(in the rows, 128 means zero)
[167 147 137 144 137 123 141  62 121 114 109 128 108  23 123 177 119 145
 171  84 186 169 132 134 165 139 113 112 149 111 156 124 132 144  86 148
 141 112  98 120 151 123  78 188  93 135 150 177 136 127 142 150 134]
<120>
[108 160 163 124 185  76 181 114 195 172 184  96  85 106 106 108  83 131
 202 141  72 136 145 169 157  47  50 122 150 110 143 133 167 101 150 144
 109  94 185 127 169 123 141  52 153 108 130 137 131 123 137  80 123]
<186>
[124 126 152  80  68 140 163  79 148 180 160 148 174  88 137 155 137 134
 175 126 165 107 140 138 146 119 114  77 141 106 117 122 125 101 148 123
 132 136 151 105 122 154 128 173 151 134 103 153  96 115  84 129 111]
<61>
[105 158 134 127 162  57 107 129 179 156 143 144 121 147 117 122 112 174
 199 111 135 197 154 173 134  96  81 129 125 145 128 120 110  84 150 133
 124 145 161 170 163 132 145 117  89 147 115 178 123 144 132 138 155]
<35>
[125 132 130 122 130  68  86  94 202 205 183 143  75 149 117 114 108 125
 166  97 108 191 189 171 119  76  62 146 115 133 130  87 127  92 147 118
 141 130 140  88 194 124 142  78 154 148 150 148 120 109 134 144 152]
<64>
[144 141 162 119 177  75 107  93 167 177 108 136 118  91 111  93 149 128
 186 139  85 147 141 173 112  88  62 110 164 133 155 117  91  94 152  89
  96 112 168 128 165 138 122 105 125  84 157 183 139 150 178  84 163]
<22>
[152 113 179 120  94 128 177  96 131 155 173 135 135  92 132 131 144 150
 188 127 135 142 123 132 114 124 116 107 132 140 153  98 125 135 138 143
  82 139 149 105 169 197 140 143 109  97 125 159  75  94  95 100 118]
<172>
[135 119 146 110 136 115 127 104 208 186 191 148 103 108 119 112 137 132
 163 154  86 197 167 158  73  84  85 133 103 119 160 114  98  93 161 111
 104 104 176  73 188 138 135  74  80 107 140 126 112  86 139 143 151]
<22>
[164 137 122 160 166 106 109 111 181 166 161 146 118 172 111  98 146 134
 175  88 120 189 149 157 135  99  40 123 159 129 123 126 116 128 141  98
 118 116 142 103 164 116 152  96 104 139 145 140 106 125 153 149 128]
<64>
[166 141 128 137 125 124 140  77 127 125 122 141 105  51 113 165 104 138
 147  91 179 167 146 126 154 148 107 110 148 111 151 118 138 169 100 144
 129 109  97 114 150 138  83 185 118 142 133 162 127 117 150 163 125]
<64>
[159 165 127 118 138 113 147  73 127 140 116 134 112  53 124 174 104 139
 168  87 174 163 155 134 158 137 130 113 137 116 148 111 132 142 100 144
 152 103 101 128 131 130  94 156 104 155 145 171 138 127 133 158 132]
<61>
[146 181 173  87 140  84  92  97 185 188 184 147 117 174 119 104 132 121
 189 128  95 173 163 123 157 138  64 132 118 119 131 103 132 117 133 149
  99 115 137 144 119 106 148 107 136 106 127 124  87 122 175 129 146]
<64>
[131 138 181  80  96 138 154  88 152 154 205 115 180 101 130 134 199 146
 184 144 130  99 145 115 123 154  93  80 141  98 155 132 111 111 127 152
 116 144 166  62 121 131 125 176 151 131 115 161  71 135  99  89 112]
<186>
[131 102 158 115 127  82 129  74 204 167 172 138  94 165 144 110 135 106
 229 137  75 141 118 113 100 122 101 130 104 126 123 105  90 132 140 142
 137 111 140 141 173 131 137  96 139  95 131 130 106 113 141 118 157]
<120>
[149 113 165  83  94 133 156 103 135 154 141 150 147  77 132 158 175 155
 172 169 133  99 169 154 107 125 153  96 116 115 158 134  93 103 166 119
  77 129 174 110 120 184 139 169 116 110 122 156 112 129  94 140 115]
<35>
[132 166 142 108 145  61 118  96 154 177 173 111 109 148 151 105 123 119
 167 111 105 170 186 157 184  99  85 129  92 125 121 100 130 119 147 120
 117 125 141 126 114 102 160  88 159  95 138 134 116 146 155 110 129]
<172>
[159  95 165  95 109 128 158 113 109 165 151 153 143  74 118 154 171 166
 202 133 163 123 148 137 126 109  94  91 141 119 164 156 107 118 145 122
  84 102 146 114 156 173 165 148  98  90 118 179 110 105  91  82 124]
<64>
[127 114 147  98 154 124 140  98 170 184 124 135 112 176 130 119 118 138
 215  77 114 201 155 139 118 112  65 115 163 114 118 116 149  56 143 123
 112 114 157 145 183 108 109  97 131 123 150 139 105 106 150 170 117]
<109>
[158 146 141 105 123 124 158  74 116 139 107 130 103  51 126 149 125 140
 178  95 152 153 150 123 159 150 120 108 154 100 140 130 120 140  88 135
 150  96 116 118 129 127  93 176 118 152 145 179 143 145 134 142 129]
<186>
[129 125 169  89 106 123 104  58 164 185 175 129 122 131 132  88 119  94
 186 126  75 177 163 133 134 133  73 133 107 150 137 114 115  98 130  75
 102 126 149 139 165 148 165  97  64 100 145 120  82 130 153 147 143]
<22>
[ 96 120 180  96 123 126 131 108 209 169 146 137 111 108 116 110 100 121
 159 138  92 174 205 134 109 141 120 124  93 127 152  84  96 110 132 123
 115 109 152 143 138 139 117 129  81 139 104 166  87 117 150 170 147]
<109>
[176 152 143 123 125 110 140  58 117 133 104 133 108  46 119 174 121 143
 186  79 171 160 138 128 159 136 100 102 148 119 137 135 126 151  91 137
 148 115  82 115 141 127  83 190 112 133 147 171 134 125 146 135 133]
<120>
[165 145 152 122 137 130 148  85 109 111 137 123 102  26 120 165 105 146
 169 117 178 147 144 134 162 140 113 112 141  99 139 128 120 151  99 140
 135  86 108 128 134 125  95 173 108 117 138 172 134 127 147 132 120]
<172>
[152 158 137 115 135 126 148  71 133 141 123 140 107  45 110 183 110 141
 148  90 178 163 161 110 159 143 117 113 136 104 139 115 145 132  85 140
 134 104 115 122 146 129  90 189 100 142 132 184 139 145 137 142 140]
<47>
[108 118 155 124 129  93 112 100 159 165 115 141  87 148 106 116 134 128
 234 108 114 177 178 158  88 108  83 150 138 134 164 114 101 128 147 126
 127 128 168 147 150 143 113  85 113 108 104 144 112 126 172 197 110]
<47>
[166 177 145 117 143 123 135  84 120 119 128 124 104  48 124 180 109 140
 161 107 170 140 139 137 174 149 120 126 136 104 142 119 123 167  83 139
 133 105  98 133 143 124  90 160 118 130 153 160 143 145 144 144 133]
<172>
[123  92 143 119 146  98 119 127 154 180 136 124 123 142 121  97 130 136
 204 102 103 201 131 108  97 135  86 150 151 150 163  91 118 116 127 127
 139 100 164 131 121 143 157 115  84 141 123 199 100 135 155 119 147]
<109>
[177 147 140 130 137 128 134  78 109 118 123 129 111  54 114 159 123 133
 176 110 174 149 128 128 153 164 110 134 145 110 142 114 123 154  95 145
 131  95 103 130 146 140  97 174 105 121 145 178 123 137 151 125 137]
<172>
[161 125 174 119  82 134 172  69 133 177 123 109 167  86 130 140 184 150
 156 121 140 120 137 129 129 130 115 108 128 131 132 113 112 143 132 123
 105 135 159  86 124 160 137 146  88 148 119 164  78 133  88 114 138]
<120>
[167 148 139 127 129 121 156  81 119 119 122 133  89  47 124 173 110 148
 166  92 155 164 132 128 156 124 111 105 155 112 143 116 117 155  85 152
 151 108 107 125 146 120  79 177  98 142 153 180 140 123 140 137 123]
<109>
[161 156 125 130 134 130 153  67 132 137 124 134 109  45 105 189 118 132
 159  99 176 151 144 124 155 129 108 112 147 108 137 116 142 140  96 150
 141 108 114 122 157 127  81 193 104 146 142 169 140 134 130 132 128]
<47>
[162 165 143 115 129 130 148  92 112 130 122 126 125  57 112 170 104 129
 179 100 169 159 137 126 156 154 125 106 155 111 140 124 127 141 101 136
 140 101 105 132 134 124  99 199 104 146 147 155 137 133 145 157 130]
<69>
[139 115 150 151 139 126 161 110 154 152 155 123 113 118 120 131 156 142
 189 108 104 211 164 167  90 100 103 129 168 105 161 141 110 110 159 136
 126 128 168 119 144 148 112 146  63 140 162 138 113 114 166 151 105]
<69>
[122 133 140  89  79 123 164 109 146 176 154 122 164 106 125 125 151 145
 186 156 154  75 127 153 141 132 113  72 126  93 132 122 116 128 136 142
 102 119 174 127 121 144 133 162 133 132 108 173  80 123  70 102 159]
<172>
[145 112 156  76  56 104 170  54 162 176 191 162 143  73 125 147 165 143
 172 149 145 103 162 152 118 151 134 103 102 125 162 143 112  99 158 144
 102 142 146  83 115 169 137 159 106 116 117 155  90 150  81 104 119]
<22>
[161 146 130 125 132 113 140  83 125 126 128 147 113  52 117 168 130 133
 171 103 172 148 144 121 166 136 107 112 173 111 142 129 122 151 102 150
 152 114  95 117 141 127  93 181 126 133 142 164 142 128 137 130 128]
<64>
[170 149 135 108 127 115 138  78 134 136 131 145 108  64 116 179 122 138
 171  80 176 166 158 126 149 140 131 113 130 111 149 115 134 124 101 140
 141 100  97 113 119 129  79 194 122 156 137 175 128 137 132 123 142]
<35>
[115 112 147 166 177 140 137  86 199 144 187 150 158 144 131 102 150 103
 175 123  76 160 167 128 137 113 117 163 134 120 102  88 110 105 130 140
 114 121 150 143 177 133 104  88  66  54 108 142 104 107 168 127 125]
<69>
[170 157 143 115 138 140 159  77 117 110 136 128 108  41 122 162 127 129
 176 101 165 161 150 129 160 144 120 114 172 100 150 127 120 133  98 136
 143 103 110 104 134 111  86 182 127 155 158 162 143 142 125 136 111]
<186>
[121 158 162 122 151  75  95 135 140 152 143 127 113 133 129 104  97 118
 182 129 103 147 153 136 136 119 102 146 129 157 162 118 123  75 164 113
  99 112 171 138 128 137 160 123 181  86 133 140 152 126 174  78 149]
<46>
[124 103 145 144 160 106 147 141 157 152 158 119 105 133  80  85  99 118
 209  98  96 193 146 104 115 103  77 156 178 154 137 119 139 118 137 136
  95  89 165 129 153 142 151 118  98 152 114 169  91 127 159  44 152]
<69>
[176 133 131 124 128 120 158  88 122 129 130 130  98  65 115 160 113 123
 183  86 178 167 133 121 163 140 123 107 129 107 147 118 127 157  98 155
 147  98  91 132 134 122  95 198  96 136 137 164 120 135 151 123 126]
<69>
[136 155 148 124 171  81 119  97 160 139 218  86 119 150 118 101 139 135
 234 126  50 120 171 158 163  93  42 141 123 127 130 120  99 133 117 134
  98  99 139 100 140  90 171  88 163  97 134 141  93 120 153  90 119]
<186>
[173 151 129 120 124 122 139  87 125 133 119 129 114  48 115 183 121 139
 152  97 177 175 147 127 160 156 137 111 145 114 151 117 128 146  89 130
 128 104 110 124 127 130  98 184  84 162 154 181 139 141 131 136 142]
<35>
[127 139 134 131 160 121 132 120 168 172 224 124 107 155 116  88 126 114
 194 130  83 174 161 174 135 109  88 148 152 112 149  92 128  74 145 138
 118  99 168 133 145 118 187  75  94 134 155 118  92 139 143 119 144]
<69>
[136 126 165  92  81 126 130  76 128 171 191 120 181  98 135 133 188 139
 160 175 119  99 128 137 100 130 143  71 138 104 156 109 104 127 149 116
 109 104 163  93 113 152 126 156 104  90 146 151  98 131 101 104 159]
<69>
[136 110 189  84  88 117 180  78 139 176 151 110 148  62 134 116 168 181
 181 162 145  90 127 157 119 138  86  70 133  91 156 149 103 152 147 144
 127 112 166  93 120 162 132 174 146  91 123 181  76  98 108 109 100]
<186>
[169 148 132 124 149 124 154  78 116 121 115 136 101  43 121 165 110 142
 170  87 185 158 154 131 160 148 114 121 133  97 133 125 131 137 103 140
 135  91 100 133 143 123  83 175 111 132 137 187 142 140 151 143 117]
<172>
[154 158 143 109 141 119 159  82 121 121 130 119 103  54 129 159 117 139
 187 107 149 149 149 118 171 132 115 117 149  97 144 128 125 155  92 151
 156  99 114 124 139 136  98 184 108 139 147 173 135 133 135 136 131]
<186>
[169 166 117 116 153 123 151  76 106 118 106 148  92  59 115 181 113 143
 188  86 170 169 152 134 155 153 116 119 161 114 153 131 123 135  90 146
 143 115 102 124 146 151 104 189 112 132 148 175 140 137 150 144 134]
<46>
[108 117 169 146 168  69 156 129 185 122 131 110 116 106 100 138 116 148
 166 151 119 162 143 124 106 142 101 175 124 185 150 117 114  93 166 122
  94 100 155 177 151 132 168 102  96 113 138 173 122 134 168 141 107]
<35>
[143 130 159 122 143 154 107 126 137 156 162 124 119 136 115 108 120 121
 202 153 101 181 114 147  79 115  80 142 118 160 147 112  92 115 150 118
 128 131 188 169 146 144 166 137  43 159 140 107  95 113 156 192 100]
<69>
[167 178 136 111 142 123 145  72 138 138 115 148 111  58 113 169 113 135
 188  87 156 164 141 113 165 141 115 102 162 112 140 110 133 119  95 145
 142 100  95 121 143 130  96 185 112 143 147 174 141 126 148 135 142]
<46>
[165 148 129 125 136 128 142  90 123 128 129 141 105  51 106 167 120 117
 162  94 162 151 135 111 151 134 118 105 134 123 139 128 129 144  85 145
 146 103 103 102 144 120  95 194 115 141 146 160 134 124 141 121 131]
<69>
[162 155 146 104 144 131 159  66 109 127 109 114 102  45 133 161 107 143
 179  97 157 156 159 136 161 141 115 120 143 104 144 122 117 158  92 129
 153  95 111 131 131 129 105 175 113 166 152 172 136 140 141 161 125]
<186>
[116 119 123 123 160 131 111  78 172 178 172 166 113 133 114 133 142 139
 234 137 101 174 146 182 103  86  76 150 167 130 149  96 108 103 170 114
 103  90 175 135 134 133 144 101 144 128 158 147 116 117 167 157  78]
<46>
[137 129 125 107 186 109 114  90 158 141 168 122 106 117 119 106 143 111
 204 132  85 198 191 129 106 106  82 152 117 135 146 109 106 106 162 147
 131 113 151 121 167 127 133 126  93  92 133 116  96 126 170 166 117]
<69>
[136 138 173  82 146  95 123  82 190 138 167 114 115 113 136  99 138 136
 207 111  84 185 217 121 108 131  76 149 157 116 165 131  92  91 183 131
 138 127 147 143 166 133 162 117  62 145 145 158 106 147 165 166 139]
<109>
[130 110 176  94  77 108 175  72 115 161 119 112 156  88 130 153 151 155
 198 138 144 113 115 132 115 135 113  89 136 135 152 122 130 123 148 125
  78 109 152 132 119 166 167 170 134 118 138 174  77 114  91 126 144]
<120>
[139 183 133 120 131  78  98  78 174 153 160 134 132 134 131  86 136 144
 180 129 127 189 160 160 133 135  61 128 115 140 154 145 129  87 158 111
  91 150 163 136 125 101 113 141 100 126 160 148 107 125 178 168 126]
<172>
[122 105 173 104 155  69 103 103 173 163 161 127 101 126 139 114 127 144
 218 104 100 217 181 175 118  87 111 135 124 104 176 127 109  78 154 115
 132 107 125 123 136 146 178  62  87  96 131 160 119 142 133 138 154]
<61>
[165 153 136 124 132 124 160  72 139 139 109 135 106  46 111 171 120 137
 161  89 172 158 166 118 151 148 117 124 135 102 136 115 132 148 109 151
 138 112  98 115 152 125  89 192 113 143 134 179 137 124 139 159 105]
<47>
[155 153 120 123 150 120 154  84 119 134 106 127 109  53 107 181 134 144
 153 105 172 153 151 125 145 141 125 108 157 100 135 124 128 146  97 146
 151 101 100 103 139 111  91 173 128 152 148 169 150 145 120 127 134]
<47>
[149 107 137 122 149 115 134 116 174 186 120 140  97 150 121  86 137 100
 206 106  97 186 178 140 156 111  93 176 122 129 138 105 138  66 144 136
 105 121 163 127 131 150 133 160 109 117 143 142  88 133 190 132 123]
<69>
[165 157 144 112 143 122 165  72 115 123 131 110 108  42 119 150 113 137
 184 109 153 154 154 127 161 145 113  92 158  99 154 128 131 154 105 139
 139  80 110 109 130 125  84 186 125 132 150 163 132 133 134 134 124]
<186>
[161 118 191  94  56 121 131  87 127 163 200 126 147  86 158 138 177 142
 182 136 157  96 147 121 159 127 121  96 115 105 158 105 110 134 131 128
  92 123 182  70  98 153 142 170 144  91 130 173  84 123 115 108 114]
<172>
[172 139 137 127 144 133 142  68 114 125 143 130 112  44 119 175 121 133
 176  95 177 148 153 131 154 142 113 103 140 102 137 117 131 147 101 145
 129  93 109 120 148 136  90 187 109 132 154 186 128 127 136 119 123]
<172>
[151 121 210  54  72 123 144 103 131 161 150 117 166  88 146 155 165 177
 182 152 155  96 135 106 110 136 132  92 109 138 155 123  89 110 128 118
  86 120 182 121  87 132 134 165 128 125 114 167  88 103 113 114 139]
<35>
[162 154 110 122 132 120 155  76 110 131 116 142 104  44 109 176 114 140
 167  87 170 164 149 141 151 152 122 112 160 116 150 127 138 134  99 140
 148  96 114 131 118 145  92 200 109 148 149 170 134 139 128 152 132]
<35>
[141 105 154  76  78 133 134  81 134 187 161 137 128 129 146 145 184 127
 169 144 151  88 138 139 132 133 115  90  92 105 134 115 116 113 114 130
 109 148 166 109 141 155 134 156 143 129 151 173  81 138 104  84 139]
<172>
[107 112 125 113 145 110  92  57 192 201 108 128 123 102  94 105 135 114
 185 119 115 161 148 137 112 131  65 163 147 157 158  87 144 101 129 115
 162 103 137 133 163 152 131 110  93 130 144 151  94 144 148 174 149]
<47>
[136 137 189 111  98 121 140  48 134 162 171 127 150  94 159 126 176 156
 146 117 150 134 137 145 123 153 110  64 121 115 158 124 121 125 141 115
  84 127 166  92 129 128 127 166 170  97 165 156  74 111  94 116 128]
<120>
[167 150 130 114 138 130 145  84 110 132 103 127 110  64 115 184 114 123
 183  88 184 163 127 127 166 127 114 113 170 108 144 119 134 141  89 141
 160 101  99 139 130 130  91 171 106 154 151 168 132 140 141 122 137]
<61>
[142 105 176  87 119 120 172  84 127 184 156 107 156  90 144 137 156 143
 209 128 134 119 153 152  84 145 133  54 129 119 190 121 115 111 144 120
 109 135 156  93 118 168 134 146 138 114 140 174  86 108  88 123 107]
<61>
[152 113 145  79 118 101 142  95 112 178 132 135 139 121 135 165 151 144
 195 104 175 113 159 144 123 129 131  92 114 116 157 147 131 109 140 116
 122 111 143 100  89 156 131 166 161 123 134 184 110 147  98  95 123]
<61>
[133 173 172 131 184  80 103 109 200 153 153 121 153  89 115  92 136 151
 197 128  82 195 148 126 121 110  92 141 124 136 166 111 101 122 175 158
 109  97 141 160 155 124 144  89  54 117 108 155 124 121 147 112 142]
<61>
[140 142 149 164 165  77 161 127 158 135 181 134 106 131 128  93 128 113
 175 140 112 181 165 131 118 161 124 133  77 123 153  96 118 112 171 160
  98 105 141 107 136 123 158 115 133  79 101 152 111 117 142 125 115]
<120>
[112 159 118 131 169  72 153 113 180 153 198 130  99 120 144 118 148 123
 160 131  97 185 218 187 150  90  86 120 113 124 182 122 102 129 179 122
  97 113 168  93 140 116 180  98 147 103 179 112 109 117 149 132 124]
<22>
[146 148 181 113 104 106 140  87 147 159 143 128 110 121 132 107 156 115
 161 129 123 184 179 138 128 136  94 208  90 136 159 125 105  86 169 109
 122 117 166 155 115 101 180  55  38 152 129 175 120 152 158 148 109]
<109>
[172 147 141 124 126 118 122  64 118 122 103 136  97  43 119 169 125 131
 177  85 181 150 136 130 148 150 109 124 133 119 158 126 118 153  94 150
 145 108 103 125 130 116  89 183 125 140 141 167 130 132 149 147 135]
<120>
[176 161 143 121 155 132 146  67  97 112 139 142 101  46 124 165 121 135
 169 107 182 164 155 134 160 151 118 124 165 105 138 121 132 139  93 142
 137 106 113 114 129 129  90 160 118 128 158 170 130 142 146 125 129]
<172>
[168 159 126 111 159 129 129  81 113 128 126 131 106  45 113 182 116 127
 166  91 177 180 147 128 160 130 116  97 163 101 155 112 133 143  87 150
 153  98  98 121 136 123  91 165 108 147 151 168 134 140 143 115 143]
<61>
[158 168 151 127 131 138 142  77 138 124 120 142 110  54 117 168 110 141
 180  87 170 151 150 123 169 142 121 120 141 109 141 110 126 123  97 145
 138 105 109 118 151 132  92 186  99 138 137 177 131 113 144 164 121]
<46>
[146 153 131 106 139 117 135  82 117 132 106 120 121  43 116 176 111 146
 172 115 164 163 136 125 158 141 124 101 160 109 142 123 121 133  89 139
 148  99  98 139 136 122  95 163 100 154 148 174 144 141 142 130 149]
<61>
[132  90 149  69  90 114 157  79 151 192 139 138 141 108 126 161 179 157
 188 134 142 118 146 138 112 129 112  98 129 132 153 131 111 107 136 118
  82 133 164 104 122 150 174 162 158 140 142 170  91 150  80  99 131]
<47>
[173 148 139 122 138 135 135  78 104 108 111 142 104  35 114 168 127 134
 168  89 188 151 138 125 148 156 124 121 155 102 144 123 123 152  91 149
 128 100 103 126 139 121  85 178 121 140 147 192 135 135 130 127 126]
<172>
[126 120 114 107 156 117 119 112 153 161 170 158 119 173  96 100 144  90
 227 133  77 195 146 151  89  93  74 144 168 127 130 121 130 102 146 127
 123 148 121  95 153 136 180  75 121 141 131 129  96 116 152 126 127]
<69>
[153 120 192 100  77 123 146  98 124 177 152 112 146 116 144 134 191 150
 194 151 128 105 113 124 151 138 110  90  79  84 143 139 129 133 120 165
  93 122 171  94 107 164 128 176 120  91 116 156  71 114 123  87 123]
<172>
[161 106 168 111  64 135 148  66 106 168 154 123 144 106 136 164 174 158
 153 130 133 104 123 156  89 152 118  81  94 112 154 135 108 151 143 139
 110 116 158 111 146 177 125 160  96  78 136 155  91 103  81 142 109]
<109>
[102 133 112 133 177  95 158 137 168 148 186 109 120 137 116  87 104 130
 195 145 107 180 120 121 139  59  80 128 183 133 130  96 155 107 137 157
 145 121 167 112 168 129 134 101 106 123 133 133  93 105 141  89 168]
<69>
[122 127 177  69  57 110 158  91 119 190 151  82 164  78 138 148 121 149
 186 133 130 151 176 131 115 156 129  98 127 165 178  91  98 114 159 128
  90 134 178 147 113 162 173 155 119 188 129 139  86 128 110 109 144]
<61>
[179 137 119 113 142 118 152  83 128 124 108 128 109  65 114 176 132 141
 171  85 163 162 150 120 152 144 119 119 145 110 149 117 127 139  97 158
 141  98  84 107 140 121  86 191 104 154 151 184 126 140 126 116 147]
<109>
[133 164 139  98 148  89 106 148 193 175 221 142 115 172 107 104 124 145
 189 123 110 188 214 160 118 134 103 137 136 110 152 107 118  85 145 109
 107 135 120 104 132 117 128 100 100 135 139 166 110 129 161 127 127]
<35>
[125 109 191  90  92 161 148  91 138 179 209 131 133  69 139 135 148 149
 184 145 124 117 173 161 111 143 109  66 129 104 162 134  93  95 124 137
 118 129 197  97 146 154 112 177 140 114 139 145  99  94  98  99 100]
<186>
[165 103 201  65  59 127 176  74 140 184 195 112 155  87 145 145 151 130
 207 150 143  88 140 124 112 168 120  98 104 147 169 126 106  75 140 116
 101 128 183 120  84 151 148 194 139 118 134 155  73 111  99  88 114]
<35>
[147 115 199  99  78 138 168  80 134 180 150 123 159 111 121 142 166 150
 218 123 140  99 102 124 116 136 109 121 122 136 151 118 125 100 166 151
 105 110 165 140 119 167 160 152 107 131 107 160  79 123  92  90  90]
<46>
[181 149 138 122 147 127 136  76 112 116 132 123 109  64 107 179 113 133
 180  94 175 155 143 132 144 150 107 122 132 112 139 115 133 149  95 151
 118  91  97 122 141 124 107 170 119 146 147 175 118 127 138 120 139]
<172>
[170 169 128 119 138 130 152  59 131 128 120 141 111  48 116 182 115 142
 182  87 164 140 154 133 181 150 119 124 143 112 150 115 130 128  91 150
 125 100 101 131 141 137 102 184 109 134 144 171 133 136 151 137 133]
<46>
[124 119 181  73   4 126 141  84 139 194 159 135 170  95 119 156 155 147
 219 133 149  99 104 144 130 131 117 103 125 120 153 138 125  75 137 139
  94 132 170 134 109 143 131 194 112 144 116 151  90 117  91 131 129]
<69>
[154 140 138 130 201 103  77  95 192 150 199 105 107 130 124 121 143 113
 200 120  83 153 163 173 107 113  57 145 113 107 159 128 106 124 145 128
 116 120 147  76 184 118 130 108 179 111 161 123 114 135 147 103 129]
<172>
